Below are the code and all the weights of a small trained network. Each question names an input and a target symbol and asks about switching units off, where a switched-off unit gives its printed mean instead of its output.

import numpy as np


def w(rows, s, z=0):
    codes = np.array(rows[::2]) - 128.0
    scale = np.full(codes.shape[1], s)
    scale[-1] = z or s
    return codes * scale


def norm(h):
    return h / np.sqrt((h * h).mean(-1, keepdims=True) + 1e-5)


def f(y):
    return np.maximum(y, 0)


def softmax(a):
    e = np.exp(a - a.max(-1, keepdims=True))
    return e / e.sum(-1, keepdims=True)


def log_softmax(a):
    a = a - a.max(-1, keepdims=True)
    return a - np.log(np.exp(a).sum(-1, keepdims=True))


def net(x, mask):
    ids = ['ΔΘΣεζηω'.index(c) for c in x.split()]
    T = len(ids)
    res = E[ids] + P[:T]
    r = norm(res)
    for j in range(2):
        rows = slice(2 * j, 2 * j + 2)
        q, k, v = (r @ M[0][rows].T for M in (Q, K, V))
        z = softmax(np.where(np.tri(T) > 0, q @ k.T / 2**0.5, -1e9)) @ v
        o = O[0][rows]
        res = res + np.where(mask[j], z, o[:, -1]) @ o[:, :-1]
    y = f(norm(res) @ A[0][:, :-1].T + A[0][:, -1])
    res = res + np.where(mask[2:14], y, B[0][:, -1]) @ B[0][:, :-1]
    return log_softmax(norm(res)[-1] @ U[:, :-1].T + U[:, -1])


Q, K, V, O, A, B = {}, {}, {}, {}, {}, {}
E = w([
[187,103,138,89,137],'Δ',
[202,86,142,82,139],'Θ',
[162,70,111,105,174],'Σ',
[73,255,186,193,130],'ε',
[136,123,85,40,104],'ζ',
[118,61,71,121,110],'η',
[144,101,112,155,61],'ω',
],0.0062)
P = w([
[253,143,41,139,140],'0',
[203,136,45,124,133],'1',
[179,131,63,124,121],'2',
[168,119,105,114,128],'3',
[156,114,123,116,127],'4',
[147,105,131,107,124],'5',
[136,104,145,108,124],'6',
[125,93,155,95,113],'7',
[112,91,170,90,116],'8',
[96,87,181,91,118],'9',
[88,86,192,88,113],'10',
[81,92,211,83,110],'11',
],0.005)
Q[0] = w([
[107,129,122,108,226],'h0',
[252,98,172,44,55],'h0',
[174,222,50,245,77],'h1',
[137,73,43,61,98],'h1',
],0.012)
K[0] = w([
[124,191,128,70,81],'h0',
[3,159,204,190,163],'h0',
[247,183,35,183,171],'h1',
[128,52,108,148,23],'h1',
],0.013)
V[0] = w([
[197,207,173,96,57],'h0',
[125,64,168,61,82],'h0',
[64,209,52,28,137],'h1',
[128,103,165,26,247],'h1',
],0.013)
O[0] = w([
[131,178,194,155,35,254],'h0',
[250,70,114,164,128,35],'h0',
[236,194,96,59,94,73],'h1',
[86,227,136,3,160,133],'h1',
],0.0071,0.0049)
A[0] = w([
[95,90,62,107,103,128],'n0',
[133,204,126,198,147,82],'n1',
[81,88,158,95,165,70],'n2',
[138,119,209,105,170,20],'n3',
[109,252,108,198,165,94],'n4',
[152,146,172,187,135,3],'n5',
[90,91,148,135,172,65],'n6',
[100,110,115,160,154,84],'n7',
[108,170,89,81,205,12],'n8',
[145,118,71,102,185,38],'n9',
[101,116,166,100,106,116],'n10',
[76,145,116,90,155,60],'n11',
],0.014,0.003)
B[0] = w([
[132,123,149,75,180,194],'n0',
[113,217,118,155,206,174],'n1',
[116,117,201,133,205,209],'n2',
[79,120,136,106,53,172],'n3',
[71,158,102,249,39,222],'n4',
[152,89,121,60,209,178],'n5',
[158,139,181,143,70,172],'n6',
[130,165,160,132,76,169],'n7',
[216,149,222,176,55,197],'n8',
[51,146,28,118,176,206],'n9',
[67,78,111,136,122,254],'n10',
[69,114,131,80,217,232],'n11',
],0.018,0.0044)
U = w([
[45,203,78,232,50,162],'Δ',
[57,77,125,66,22,104],'Θ',
[137,150,240,99,214,110],'Σ',
[136,159,133,160,157,3],'ε',
[230,212,99,66,47,219],'ζ',
[88,87,2,80,221,173],'η',
[197,15,128,231,101,188],'ω',
],0.0053,0.0025)

Each question gives the input, a string of symbols that net reads in full, and the target symbol t.
The units are the heads (2 rows each of Q, K, V and O) and the neurons (one row each of A and B). Each row of codes is followed by its name. A weight is (code - 128) times the scale printed after its matrix; where a second scale follows, it is the last column's (O, A, B and U).
mask holds one flag per unit, heads first, then neurons. A switched-off unit (its flag False) gives its mean, the last column of its rows in O or B, instead of its output. The means were averaged over made-up inputs and are rounded, as every weight is.
A unit's drop is (log p(t) with every unit on - log p(t) with that unit switched off) / (log p(t) with every unit on - log p(t) with every unit switched off).
The circuit of an input: a set's keep is (log p(t) with only the set's units on - log p(t) with every unit switched off) / (log p(t) with every unit on - log p(t) with every unit switched off). Starting from the 12 units with the biggest drops (on a tie, the unit counted first), units are removed one at a time, each time the one whose removal leaves the highest keep (on an exact tie, the one counted first), for as long as the keep stays at least 0.8.
units of the circuit, in order: the units of the circuit, biggest drop first
most important unit: the unit with the biggest drop
top k neurons: the k neurons with the biggest drops, biggest first
heads that matter: for each layer, one digit per head in row order, 1 if its drop is at least 0.15 and else 0, layers parted by /
drop of u: that unit's drop, to one decimal
input Θ Δ Σ ω η Σ ω ζ Δ ζ, target ζ: units of the circuit, in order	h0; h1; n10
input Δ ζ Θ Θ Δ η ω ω, target ω: units of the circuit, in order	h0
input ζ η Θ Σ ζ Δ, target ζ: heads that matter	01
input ω ζ ζ, target ω: heads that matter	01
input Σ Σ Θ, target Σ: heads that matter	11
input ω Δ η η Θ, target η: heads that matter	10
input η η ζ ε η ζ Δ ω Δ η η, target Σ: units of the circuit, in order	n2; n4
input η Δ Δ ζ Σ, target ζ: heads that matter	01
input η Θ ω Δ Δ η Δ, target η: top 2 neurons	n9; n4
input Δ ζ η ω η ζ ε Σ Σ η η, target Σ: units of the circuit, in order	n2; n0
input Θ η Σ ε η ζ η Θ η ε, target η: units of the circuit, in order	n5; h0
input Σ Δ ω Θ ζ Θ Σ, target ζ: heads that matter	11
input Σ ζ Σ Θ, target ζ: heads that matter	11
input ω ζ Σ, target ω: heads that matter	01
input Δ Θ Σ ω ζ ε ω Δ, target ω: most important unit	h1
input Θ Θ Θ ω η ω Σ Σ, target ω: heads that matter	11
input ζ Σ η ζ η ζ, target η: heads that matter	10
input η Θ ζ, target η: top 2 neurons	n8; n9
input η Θ Θ Σ η Σ, target η: top 2 neurons	n9; n4
input η η ω η Δ η ω η Θ Δ Σ ζ, target ζ: top 2 neurons	n8; n11
input Θ ω ω ω ζ Θ Δ, target ζ: heads that matter	11
input Θ Δ Δ, target Θ: top 2 neurons	n4; n8
input η η ζ Θ ω Σ η η Θ η ω Δ, target ω: most important unit	h0
input Σ Θ Σ Σ, target Σ: drop of n6	0.0
